Here is a tiny trained network, its code and every weight. The questions are about switching its units off for an input and a class, where a switched-off unit gives its printed mean instead of its output.

import numpy as np


def w(rows, s, z=0):
    codes = np.array(rows[::2]) - 128.0
    scale = np.full(codes.shape[1], s)
    scale[-1] = z or s
    return codes * scale


def norm(h):
    return h / np.sqrt((h * h).mean(-1, keepdims=True) + 1e-5)


def f(y):
    return y / 2 * (1 + np.tanh(0.7978845608 * (y + 0.044715 * y**3)))


def log_softmax(a):
    a = a - a.max(-1, keepdims=True)
    return a - np.log(np.exp(a).sum(-1, keepdims=True))


def net(x, mask):
    res = np.array(x, float).reshape(1, 4) / 4 @ E
    u = 0
    for l in range(4):
        y = f(norm(res) @ A[l][:, :-1].T + A[l][:, -1])
        res = res + np.where(mask[u : u + 14], y, B[l][:, -1]) @ B[l][:, :-1]
        u += 14
    return log_softmax(norm(res)[-1] @ U[:, :-1].T + U[:, -1])


A, B = {}, {}
E = w([
[52,36,139,148,153,80,167,129,85,86,204],'x0',
[74,118,153,164,169,116,72,78,31,161,163],'x1',
[77,80,27,223,74,149,101,51,155,190,118],'x2',
[41,65,100,150,81,83,75,167,136,199,1],'x3',
],0.0046)
A[0] = w([
[243,156,196,40,146,159,200,156,158,25,192,65],'L0N0',
[131,104,211,30,124,52,120,228,111,67,72,144],'L0N1',
[127,107,195,131,157,112,130,213,99,81,158,196],'L0N2',
[98,56,130,140,162,86,154,132,112,123,140,39],'L0N3',
[144,151,145,127,129,120,145,127,122,137,126,3],'L0N4',
[123,168,245,84,254,92,113,120,40,68,218,109],'L0N5',
[77,67,117,149,139,100,147,83,129,110,195,11],'L0N6',
[131,209,175,95,153,154,83,153,119,146,71,83],'L0N7',
[211,194,163,106,200,174,145,131,133,87,167,79],'L0N8',
[110,97,111,125,80,89,86,149,152,188,46,67],'L0N9',
[140,160,121,124,125,158,147,116,86,103,169,141],'L0N10',
[119,93,130,71,115,97,222,200,194,28,148,32],'L0N11',
[152,117,85,178,92,152,83,135,144,183,90,19],'L0N12',
[71,43,83,210,123,97,178,94,168,87,247,153],'L0N13',
],0.006,0.004)
B[0] = w([
[176,254,49,146,168,29,175,147,119,89,115,255],'L0N0',
[158,89,116,132,52,173,227,188,153,206,142,214],'L0N1',
[96,155,52,124,112,152,127,149,77,199,148,193],'L0N2',
[100,101,71,178,160,81,94,171,135,174,151,143],'L0N3',
[135,121,110,132,145,108,108,125,160,132,151,112],'L0N4',
[133,103,167,68,232,212,144,9,29,173,153,248],'L0N5',
[48,79,140,126,38,86,84,94,172,168,192,156],'L0N6',
[159,60,149,56,224,61,108,147,158,171,164,160],'L0N7',
[213,171,79,148,152,76,88,112,88,117,183,205],'L0N8',
[57,193,45,171,167,144,109,162,105,129,35,179],'L0N9',
[161,192,128,73,114,140,150,65,121,160,133,157],'L0N10',
[201,134,61,125,83,207,160,240,146,169,94,183],'L0N11',
[123,123,121,117,79,147,48,110,67,74,133,149],'L0N12',
[103,40,173,68,156,151,144,119,171,165,203,237],'L0N13',
],0.0057,0.008)
A[1] = w([
[55,51,92,130,74,167,135,66,131,90,187,85],'L1N0',
[143,118,104,188,66,179,134,80,119,74,178,70],'L1N1',
[93,145,119,168,125,52,54,126,149,54,2,5],'L1N2',
[110,118,222,111,147,169,134,133,153,89,126,29],'L1N3',
[125,157,94,213,68,191,128,56,122,98,101,66],'L1N4',
[140,106,134,123,53,78,145,144,162,39,84,3],'L1N5',
[115,172,75,219,94,105,115,114,143,42,22,38],'L1N6',
[111,98,145,124,68,88,107,166,164,95,67,216],'L1N7',
[135,164,132,173,67,194,147,49,143,108,193,82],'L1N8',
[131,212,140,181,133,70,59,197,176,99,13,126],'L1N9',
[163,101,156,114,134,165,181,253,213,153,119,92],'L1N10',
[142,170,171,166,109,57,187,152,242,59,170,54],'L1N11',
[110,95,152,153,110,137,22,134,129,151,73,128],'L1N12',
[60,70,129,133,180,135,106,167,89,155,17,8],'L1N13',
],0.0067,0.0041)
B[1] = w([
[134,68,193,130,138,119,60,185,158,203,202,252],'L1N0',
[155,105,141,61,148,156,143,177,57,193,117,124],'L1N1',
[23,255,121,201,217,190,134,2,189,74,109,203],'L1N2',
[113,97,118,76,119,133,125,78,140,108,107,94],'L1N3',
[161,215,130,126,121,210,174,155,103,202,137,155],'L1N4',
[132,105,119,135,195,143,132,141,172,101,124,104],'L1N5',
[87,237,107,165,189,219,216,26,128,130,86,204],'L1N6',
[57,132,108,169,158,151,164,178,172,193,134,201],'L1N7',
[223,128,171,65,142,220,163,123,68,139,113,156],'L1N8',
[11,73,74,154,72,203,119,70,225,40,118,248],'L1N9',
[108,66,69,85,43,236,128,216,120,107,30,237],'L1N10',
[160,178,142,153,73,216,55,84,145,35,84,143],'L1N11',
[183,164,81,178,144,148,119,150,172,66,127,223],'L1N12',
[166,182,142,204,178,170,200,145,121,165,99,232],'L1N13',
],0.006,0.0036)
A[2] = w([
[39,93,113,141,33,78,162,94,154,90,107,133],'L2N0',
[144,162,200,124,154,162,70,70,179,128,181,129],'L2N1',
[171,130,171,123,181,103,112,96,30,149,127,149],'L2N2',
[84,202,159,199,174,177,195,130,51,160,28,121],'L2N3',
[183,143,59,105,37,113,146,177,205,1,193,137],'L2N4',
[94,73,112,108,43,101,162,241,78,132,24,37],'L2N5',
[50,65,176,70,116,74,128,139,92,83,55,3],'L2N6',
[181,224,82,174,95,147,140,138,149,49,66,116],'L2N7',
[72,205,131,152,112,97,176,103,66,169,81,86],'L2N8',
[138,126,162,169,117,164,119,138,144,189,60,132],'L2N9',
[161,208,139,72,83,144,205,106,69,50,139,69],'L2N10',
[111,127,238,142,152,73,105,49,100,90,41,60],'L2N11',
[166,139,186,161,111,200,63,27,119,136,167,142],'L2N12',
[226,248,98,82,68,174,175,97,118,75,150,94],'L2N13',
],0.0064,0.006)
B[2] = w([
[63,163,99,189,172,142,172,100,157,138,150,145],'L2N0',
[93,75,135,94,116,152,108,155,121,93,63,165],'L2N1',
[142,113,148,101,182,168,142,139,155,104,187,206],'L2N2',
[187,197,65,91,144,167,182,143,129,47,149,223],'L2N3',
[95,69,120,85,58,149,62,141,137,120,51,194],'L2N4',
[144,52,60,45,21,114,106,202,67,154,54,173],'L2N5',
[152,106,108,96,112,73,124,165,110,173,154,113],'L2N6',
[77,89,254,176,130,87,86,30,129,118,147,226],'L2N7',
[152,154,118,107,119,121,159,120,132,51,114,146],'L2N8',
[151,103,80,128,138,152,171,152,105,117,148,161],'L2N9',
[202,152,83,148,144,78,133,150,133,148,204,184],'L2N10',
[137,86,147,96,125,142,116,121,162,127,225,112],'L2N11',
[135,54,171,75,112,119,123,170,122,85,99,187],'L2N12',
[213,113,103,152,158,51,105,95,99,64,148,255],'L2N13',
],0.0073,0.0062)
A[3] = w([
[146,151,141,206,89,96,107,133,113,129,151,127],'L3N0',
[157,195,109,185,86,88,83,146,137,110,83,47],'L3N1',
[90,94,151,227,109,2,110,81,146,153,138,92],'L3N2',
[143,124,67,119,91,112,104,197,134,146,104,135],'L3N3',
[169,94,105,125,138,157,148,141,132,89,132,140],'L3N4',
[76,76,162,127,82,69,69,146,142,144,161,115],'L3N5',
[141,199,148,116,147,106,200,127,100,119,144,20],'L3N6',
[147,134,142,132,86,74,71,128,136,52,105,78],'L3N7',
[90,160,134,105,77,98,160,132,107,107,100,1],'L3N8',
[110,138,145,158,84,180,118,89,138,112,67,46],'L3N9',
[117,125,143,155,70,169,156,119,158,123,88,29],'L3N10',
[102,159,92,140,87,178,142,211,175,152,90,100],'L3N11',
[136,98,221,61,163,140,61,79,141,161,140,98],'L3N12',
[135,186,84,157,90,103,91,82,167,107,85,74],'L3N13',
],0.0091,0.0042)
B[3] = w([
[122,80,152,70,107,108,88,147,135,197,120,137],'L3N0',
[58,130,218,158,62,110,51,56,206,105,130,159],'L3N1',
[196,174,87,207,101,45,36,212,184,187,76,172],'L3N2',
[84,107,105,101,83,125,94,124,138,106,73,211],'L3N3',
[158,120,120,93,147,100,92,142,135,94,97,204],'L3N4',
[209,254,115,153,226,107,107,134,127,125,135,204],'L3N5',
[172,182,97,180,162,92,151,142,112,106,120,181],'L3N6',
[118,116,156,66,83,109,100,55,172,71,122,156],'L3N7',
[106,113,164,119,150,143,157,157,136,123,154,109],'L3N8',
[92,158,70,156,185,206,218,117,127,130,110,171],'L3N9',
[108,117,105,135,166,184,207,154,100,153,168,152],'L3N10',
[155,88,92,124,98,107,164,225,71,147,79,255],'L3N11',
[50,90,173,115,55,178,161,95,126,102,75,226],'L3N12',
[73,117,209,132,121,181,109,85,152,84,74,196],'L3N13',
],0.0086,0.005)
U = w([
[158,151,147,101,60,72,55,74,200,70,98,135],'0',
[215,203,82,91,215,97,168,108,86,111,180,148],'1',
[129,91,66,100,68,154,154,207,115,146,76,157],'2',
[78,95,154,207,157,55,67,156,191,198,173,142],'3',
[63,57,214,66,157,187,147,69,118,174,193,129],'4',
[63,201,83,205,157,193,163,77,183,74,75,119],'5',
[30,252,229,148,21,10,214,92,52,190,122,4],'6',
[22,252,224,145,21,7,210,97,50,181,130,4],'7',
],0.015,0.016)

Each question gives the input, the list of numbers given to net, and the class t.
The units are the neurons (one row each of A and B). Each row of codes is followed by its name. A weight is (code - 128) times the scale printed after its matrix; where a second scale follows, it is the last column's (A, B and U).
mask holds one flag per neuron, layer by layer. A switched-off neuron (its flag False) gives its mean, the last column of its row in B, instead of its output. The means were averaged over made-up inputs and are rounded, as every weight is.
A unit's drop is (log p(t) with every unit on - log p(t) with that unit switched off) / (log p(t) with every unit on - log p(t) with every unit switched off).
The circuit of an input: a set's keep is (log p(t) with only the set's units on - log p(t) with every unit switched off) / (log p(t) with every unit on - log p(t) with every unit switched off). Starting from the 12 units with the biggest drops (on a tie, the unit counted first), units are removed one at a time, each time the one whose removal leaves the highest keep (on an exact tie, the one counted first), for as long as the keep stays at least 0.8.
circuit, biggest first: the units of the circuit, biggest drop first
most important unit: the unit with the biggest drop
k most important neurons: the k neurons with the biggest drops, biggest first
top k neurons in layer l: the k neurons of layer l with the biggest drops, biggest first
drop when u is switched off: that unit's drop, to one decimal
input [5,-8,-8,-1], class 2: circuit, biggest first : [L1N10]
input [7,-8,1,-4], class 2: 2 most important neurons : [L0N11, L1N10]
input [8,3,3,-2], class 4: 4 most important neurons : [L0N13, L3N12, L0N0, L0N5]
input [-6,1,8,-5], class 1: 3 most important neurons : [L0N13, L1N4, L0N5]
input [-5,-8,8,-5], class 1: 4 most important neurons : [L0N0, L1N8, L1N4, L1N1]
input [-8,-2,-6,2], class 0: circuit, biggest first : [L2N7, L0N5]
input [2,6,-8,3], class 4: 2 most important neurons : [L0N5, L0N0]
input [3,8,8,7], class 3: 2 most important neurons : [L0N0, L1N0]
input [4,0,-6,2], class 2: top 3 neurons in layer 0 : [L0N1, L0N11, L0N8]
input [-4,3,-2,2], class 2: top 2 neurons in layer 0 : [L0N5, L0N7]
input [3,-3,-3,0], class 2: 2 most important neurons : [L0N11, L0N1]
input [-5,4,-6,3], class 4: 2 most important neurons : [L0N7, L0N5]
input [5,4,7,-3], class 3: 2 most important neurons : [L0N5, L3N2]
input [5,-4,4,-1], class 4: most important unit : L0N13
input [-6,3,0,-1], class 0: 3 most important neurons : [L0N5, L0N13, L0N1]
input [-3,-2,5,-3], class 1: top 2 neurons in layer 2 : [L2N7, L2N4]
input [5,0,5,7], class 3: 2 most important neurons : [L0N0, L0N13]
input [-5,0,8,-3], class 1: 2 most important neurons : [L0N13, L0N5]
input [-2,-8,-7,-3], class 0: 2 most important neurons : [L0N0, L2N4]
input [3,-7,7,5], class 5: most important unit : L0N9
input [7,6,-3,4], class 4: top 2 neurons in layer 0 : [L0N5, L0N0]
input [7,8,-2,3], class 4: 2 most important neurons : [L0N5, L3N12]
input [-2,-8,-4,0], class 0: top 2 neurons in layer 3 : [L3N1, L3N7]
input [6,-3,-3,0], class 2: drop when L0N11 is switched off : 1.8
input [2,8,3,4], class 3: drop when L0N0 is switched off : 0.3
input [3,4,-5,2], class 4: drop when L0N5 is switched off : 1.1
input [-8,0,2,-3], class 0: most important unit : L0N5
